Read these off the matrix that follows.
1) What is the last entry of the largest entry's row?
2) What is the entry directly above the smallest entry?
3) What is the bottom-left entry?
4) What is the bottom-right entry?
5) What is the smallest entry in the last column?
6) What is the first entry of the largest entry's row?
[[139 126 126 134 151 155]
 [129 126 126 126 128 127]
 [123 124 126 122 113 111]
 [128 129 130 130 129 130]]
1) 155
2) 127
3) 128
4) 130
5) 111
6) 139

x =
[[128 129 129 126 127 130 130]
 [128 126 125 134 131 123 121]
 [128 127 127 129 129 127 127]
 [125 128 118 138 137 122 112]
 [130 131 138 115 116 137 145]
 [126 137 133 110 115 142 142]
 [123 134 120 126 130 131 120]
 [122 130 111 140 142 123 104]
 [130 127 131 128 126 127 131]
 [128 124 124 137 136 122 119]]
Counting starts at 0.
What is the entry in the top-left corner?
Answer: 128
The entry at row 0, column 1 is 129
What is the entry just left of 119?
Answer: 122
What is the entry in row 2 and column 2?
Answer: 127
The entry in row 2 and column 1 is 127
What is the entry at row 2, column 0?
Answer: 128
What is the maximum?
Answer: 145
What is the top entry of the column that holds the smallest entry?
Answer: 130
The entry at row 1, column 0 -> 128
What is the entry at row 0, column 2?
Answer: 129
What is the bottom entry of the column that holds the largest entry?
Answer: 119
The bottom-left entry is 128
What is the entry in row 1 and column 1?
Answer: 126

a = [155 106 106 106 150 104 105 150 152 145 152 152 105 105 104]
The centre entry -> 150
Which number is the largest entry? 155
The entry just left of the centre entry is 105

W =
[[134 128 130 125 127 131 129]
 [130 126 134 121 131 131 129]
 [130 130 131 137 125 133 122]
 [155 127 128 130 121 129 134]
 [123 122 127 125 128 127 134]
 [134 128 130 132 131 127 118]
 [123 130 133 126 125 131 133]
 [121 124 125 121 129 128 134]
 [129 129 122 120 127 130 124]
 [117 127 125 138 131 126 124]
 [134 127 124 129 129 125 135]
 [126 130 124 127 133 129 119]]
The top entry of the column that holds the smallest entry -> 134
Give the 3rd entry in reading order.
130
The smallest entry is 117
The fourth entry, reading row by row: 125
The bottom-left entry -> 126
The largest entry in the last column -> 135
Give the maximum.
155
The second entry on the main diagonal: 126
Give the entry just right of the largest entry.
127
Give the second entry in reading order.
128
Give the second entry on the diagonal from the top-right corner.
131
Give the top-right entry.
129
Give the 3rd entry on the diagonal from the top-right corner.
125
Give the fifth entry from the end, reading row by row.
124
The entry directly above the largest entry is 130
Give the fourth entry from the end, reading row by row.
127
Give the last entry, reading row by row.
119
The entry directly below the largest entry: 123
Give the 2nd-last entry, reading row by row.
129
The 5th entry in reading order -> 127
The entry directly above the smallest entry is 129
Give the last entry of the smallest entry's row.
124
Give the smallest entry in the last column.
118
